Below is a small trained network, with its code and all its weights. Each question gives an input and a class and asks what happens when units are switched off, that is, made to give their printed mean instead of their output.

import numpy as np


def w(rows, s, z=0):
    codes = np.array(rows[::2]) - 128.0
    scale = np.full(codes.shape[1], s)
    scale[-1] = z or s
    return codes * scale


def f(y):
    return np.maximum(y, 0)


def log_softmax(a):
    a = a - a.max(-1, keepdims=True)
    return a - np.log(np.exp(a).sum(-1, keepdims=True))


def net(x, mask):
    res = np.array(x, float).reshape(1, 5) / 4 @ E
    y = f(res @ A[0][:, :-1].T + A[0][:, -1])
    res = res + np.where(mask, y, B[0][:, -1]) @ B[0][:, :-1]
    return log_softmax(res[-1] @ U[:, :-1].T + U[:, -1])


A, B = {}, {}
E = w([
[195,168,37,188,69,97,60,119,156,172,215],'x0',
[191,144,151,122,115,59,238,180,167,181,105],'x1',
[156,98,96,220,194,162,134,232,187,55,112],'x2',
[124,243,67,71,254,144,101,75,229,176,54],'x3',
[152,240,201,134,214,80,95,174,45,99,184],'x4',
],0.0085)
A[0] = w([
[174,112,76,220,217,189,140,219,218,38,89,65],'n1',
[142,253,186,125,232,83,73,154,57,120,170,29],'n2',
[176,161,37,174,102,107,78,114,177,163,191,2],'n3',
[39,81,210,49,198,172,196,132,122,77,14,37],'n4',
[98,51,63,117,69,192,149,93,202,166,80,24],'n5',
[70,116,109,129,157,197,18,74,96,75,156,70],'n6',
[130,202,89,92,201,146,101,98,198,160,69,49],'n7',
[129,211,95,87,220,154,94,84,208,182,65,36],'n8',
[62,146,97,118,157,208,9,66,94,74,133,70],'n9',
[222,178,147,103,136,19,239,167,179,197,86,74],'n10',
[110,175,144,16,81,105,129,13,103,223,117,43],'n11',
[105,70,62,115,89,181,135,80,200,174,65,18],'n12',
[187,148,45,162,98,102,66,116,164,181,185,16],'n13',
],0.0067,0.0034)
B[0] = w([
[3,91,144,93,198,61,38,58,75,222,189,254],'n1',
[195,112,93,54,186,55,181,72,187,28,180,237],'n2',
[188,179,99,171,128,157,97,65,86,130,66,205],'n3',
[242,237,76,242,138,167,77,33,66,155,43,245],'n4',
[182,123,125,96,179,58,160,84,163,48,175,225],'n5',
[132,114,104,120,122,206,206,183,195,177,145,214],'n6',
[137,57,215,167,34,138,128,187,59,93,160,234],'n7',
[145,51,211,174,28,145,119,182,70,88,153,253],'n8',
[117,135,94,120,135,200,231,202,196,195,152,223],'n9',
[111,122,100,120,139,224,205,194,196,192,153,226],'n10',
[37,102,139,121,197,82,42,87,89,189,183,240],'n11',
[187,122,97,61,190,65,167,107,178,49,171,215],'n12',
[201,203,111,201,134,160,92,61,74,135,61,207],'n13',
],0.007,0.0093)
U = w([
[159,135,108,77,171,60,158,108,167,6,148,104],'0',
[167,219,105,187,131,156,93,94,93,143,61,113],'1',
[122,48,197,164,34,130,127,168,71,79,160,145],'2',
[28,115,129,104,181,75,60,103,111,214,153,112],'3',
[114,141,102,116,139,199,200,179,195,200,134,115],'4',
[105,144,126,107,115,118,111,154,145,106,86,250],'5',
[69,181,116,78,89,105,92,172,149,85,70,67],'6',
[87,148,122,81,99,104,92,163,158,107,60,78],'7',
],0.013,0.011)

Each question gives the input, the list of numbers given to net, and the class t.
The units are the neurons (one row each of A and B). Each row of codes is followed by its name. A weight is (code - 128) times the scale printed after its matrix; where a second scale follows, it is the last column's (A, B and U).
mask holds one flag per neuron, in row order. A switched-off neuron (its flag False) gives its mean, the last column of its row in B, instead of its output. The means were averaged over made-up inputs and are rounded, as every weight is.
A unit's drop is (log p(t) with every unit on - log p(t) with that unit switched off) / (log p(t) with every unit on - log p(t) with every unit switched off).
The circuit of an input: a set's keep is (log p(t) with only the set's units on - log p(t) with every unit switched off) / (log p(t) with every unit on - log p(t) with every unit switched off). Starting from the 12 units with the biggest drops (on a tie, the unit counted first), units are removed one at a time, each time the one whose removal leaves the highest keep (on an exact tie, the one counted first), for as long as the keep stays at least 0.8.
circuit, biggest first: the units of the circuit, biggest drop first
unit that matters most: the unit with the biggest drop
k most important neurons: the k neurons with the biggest drops, biggest first
drop when u is switched off: that unit's drop, to one decimal
input [-1,-1,0,0,0], class 5: unit that matters most : n1
input [-5,-2,2,4,-8], class 0: 2 most important neurons : (n12 n5)
input [-2,6,6,6,2], class 2: circuit, biggest first : (n8 n7)
input [-6,-7,-7,8,2], class 2: 3 most important neurons : (n8 n7 n1)
input [-1,-4,3,-7,7], class 0: 3 most important neurons : (n2 n8 n7)
input [-5,-7,7,2,3], class 3: 2 most important neurons : (n1 n10)
input [-6,-5,1,1,5], class 1: 4 most important neurons : (n4 n12 n5 n10)
input [-2,6,-4,-2,-4], class 4: 4 most important neurons : (n1 n10 n2 n8)
input [5,-6,5,-1,-3], class 4: 3 most important neurons : (n4 n6 n9)
input [-5,-2,4,-5,-4], class 1: circuit, biggest first : (n4 n8)
input [-6,-7,-2,-2,2], class 4: 4 most important neurons : (n9 n6 n13 n3)
input [-6,-6,4,4,-5], class 1: 3 most important neurons : (n4 n10 n2)
input [-6,4,8,-7,7], class 3: circuit, biggest first : (n1 n8)
input [0,-7,-6,6,4], class 4: unit that matters most : n9
input [7,7,0,-5,-6], class 1: 2 most important neurons : (n13 n3)
input [-5,6,0,-2,1], class 4: 2 most important neurons : (n10 n13)
input [-8,1,-7,-2,1], class 1: 2 most important neurons : (n4 n1)
input [6,3,-1,7,-6], class 2: 3 most important neurons : (n8 n7 n4)
input [5,0,4,2,-6], class 0: drop when n12 is switched off : 0.9
input [7,3,-7,-4,6], class 1: circuit, biggest first : (n13)
input [-2,4,2,-3,-4], class 0: drop when n9 is switched off : 0.6
input [-4,-1,-3,-6,-8], class 0: drop when n5 is switched off : 0.1
